Below is a small trained network, with its code and all its weights. Each question gives an input and a class and asks what happens when units are switched off, that is, made to give their printed mean instead of their output.

import numpy as np


def w(rows, s, z=0):
    codes = np.array(rows[::2]) - 128.0
    scale = np.full(codes.shape[1], s)
    scale[-1] = z or s
    return codes * scale


def norm(h):
    return h / np.sqrt((h * h).mean(-1, keepdims=True) + 1e-5)


def f(y):
    return np.maximum(y, 0)


def log_softmax(a):
    a = a - a.max(-1, keepdims=True)
    return a - np.log(np.exp(a).sum(-1, keepdims=True))


def net(x, mask):
    res = np.array(x, float).reshape(1, 6) / 4 @ E
    u = 0
    for l in range(3):
        y = f(norm(res) @ A[l][:, :-1].T + A[l][:, -1])
        res = res + np.where(mask[u : u + 11], y, B[l][:, -1]) @ B[l][:, :-1]
        u += 11
    return log_softmax(norm(res)[-1] @ U[:, :-1].T + U[:, -1])


A, B = {}, {}
E = w([
[171,87,172,251],'x0',
[27,145,84,200],'x1',
[129,129,127,128],'x2',
[129,129,127,128],'x3',
[100,246,207,109],'x4',
[126,125,131,127],'x5',
],0.014)
A[0] = w([
[90,38,6,150,150],'0.n1',
[91,146,103,208,3],'0.n2',
[58,102,52,169,78],'0.n3',
[222,145,152,176,74],'0.n4',
[132,51,47,108,130],'0.n5',
[178,102,196,254,218],'0.n6',
[168,42,91,114,105],'0.n7',
[171,34,98,174,77],'0.n8',
[24,165,85,195,3],'0.n9',
[100,127,60,153,70],'0.n10',
[178,41,44,92,40],'0.n11',
],0.022,0.0044)
B[0] = w([
[136,255,91,132,243],'0.n1',
[117,93,89,208,170],'0.n2',
[128,224,117,131,191],'0.n3',
[81,189,185,73,185],'0.n4',
[100,206,141,135,214],'0.n5',
[195,107,201,203,253],'0.n6',
[99,8,133,113,208],'0.n7',
[252,95,81,78,221],'0.n8',
[86,40,105,117,191],'0.n9',
[133,182,107,124,163],'0.n10',
[45,30,141,105,219],'0.n11',
],0.044,0.016)
A[1] = w([
[207,134,150,34,46],'1.n1',
[55,70,190,212,53],'1.n2',
[46,94,80,132,105],'1.n3',
[140,157,109,116,47],'1.n4',
[179,128,134,65,85],'1.n5',
[164,110,137,145,71],'1.n6',
[155,146,152,154,29],'1.n7',
[57,103,110,134,96],'1.n8',
[2,157,79,72,144],'1.n9',
[229,157,182,156,3],'1.n10',
[151,189,104,137,70],'1.n11',
],0.022,0.0058)
B[1] = w([
[213,102,140,89,193],'1.n1',
[27,52,142,253,182],'1.n2',
[105,69,140,31,181],'1.n3',
[106,149,148,167,143],'1.n4',
[172,123,137,98,169],'1.n5',
[87,104,103,112,153],'1.n6',
[97,155,124,122,147],'1.n7',
[124,68,113,80,165],'1.n8',
[115,15,85,58,253],'1.n9',
[21,166,82,89,199],'1.n10',
[127,179,104,186,164],'1.n11',
],0.032,0.015)
A[2] = w([
[135,39,121,172,107],'2.n1',
[127,192,248,173,143],'2.n2',
[136,159,118,135,254],'2.n3',
[139,150,117,167,94],'2.n4',
[78,174,115,82,8],'2.n5',
[139,91,132,172,87],'2.n6',
[145,106,141,140,132],'2.n7',
[61,146,123,174,108],'2.n8',
[224,201,124,239,118],'2.n9',
[255,97,148,59,43],'2.n10',
[195,97,190,114,110],'2.n11',
],0.032,0.0052)
B[2] = w([
[220,176,128,155,204],'2.n1',
[118,217,46,97,189],'2.n2',
[83,141,180,87,157],'2.n3',
[78,88,178,113,147],'2.n4',
[148,139,162,179,159],'2.n5',
[169,132,163,150,156],'2.n6',
[125,144,141,122,153],'2.n7',
[139,159,194,126,168],'2.n8',
[135,3,107,50,195],'2.n9',
[127,123,165,241,255],'2.n10',
[86,181,131,129,204],'2.n11',
],0.053,0.02)
U = w([
[123,25,92,74,252],'0',
[168,135,194,233,79],'1',
[84,251,106,91,88],'2',
],0.019,0.00024)

Each question gives the input, the list of numbers given to net, and the class t.
The units are the neurons (one row each of A and B). Each row of codes is followed by its name. A weight is (code - 128) times the scale printed after its matrix; where a second scale follows, it is the last column's (A, B and U).
mask holds one flag per neuron, layer by layer. A switched-off neuron (its flag False) gives its mean, the last column of its row in B, instead of its output. The means were averaged over made-up inputs and are rounded, as every weight is.
A unit's drop is (log p(t) with every unit on - log p(t) with that unit switched off) / (log p(t) with every unit on - log p(t) with every unit switched off).
most important unit: the unit with the biggest drop
top k neurons: the k neurons with the biggest drops, biggest first
k most important neurons of layer l: the k neurons of layer l with the biggest drops, biggest first
drop when u is switched off: that unit's drop, to one decimal
input [-2,2,2,2,6,5], class 0: 2 most important neurons of layer 0 => 0.n6; 0.n8
input [-1,-3,6,2,-8,5], class 0: most important unit => 0.n11
input [0,5,-3,-4,0,7], class 2: top 3 neurons => 0.n3; 0.n6; 0.n11
input [-8,3,2,4,6,6], class 0: top 2 neurons => 0.n6; 0.n8
input [2,5,-3,1,-8,7], class 0: top 2 neurons => 2.n9; 0.n8
input [-2,-8,-4,7,-8,-1], class 0: top 2 neurons => 0.n11; 0.n6
input [-3,1,0,3,-5,-5], class 2: 3 most important neurons of layer 0 => 0.n1; 0.n5; 0.n3
input [-2,-1,3,4,-8,-6], class 0: top 2 neurons => 0.n7; 0.n11
input [-6,3,2,6,0,4], class 2: 2 most important neurons of layer 2 => 2.n10; 2.n9
input [-2,6,3,0,-8,-4], class 2: drop when 0.n1 is switched off => 0.7
input [-6,8,1,-2,-7,1], class 2: drop when 0.n1 is switched off => 0.4
input [3,8,-5,-6,-1,-5], class 0: drop when 1.n8 is switched off => 0.0
input [3,7,-7,5,-1,3], class 0: drop when 2.n9 is switched off => 1.5
input [1,-3,-3,7,2,1], class 2: most important unit => 0.n8
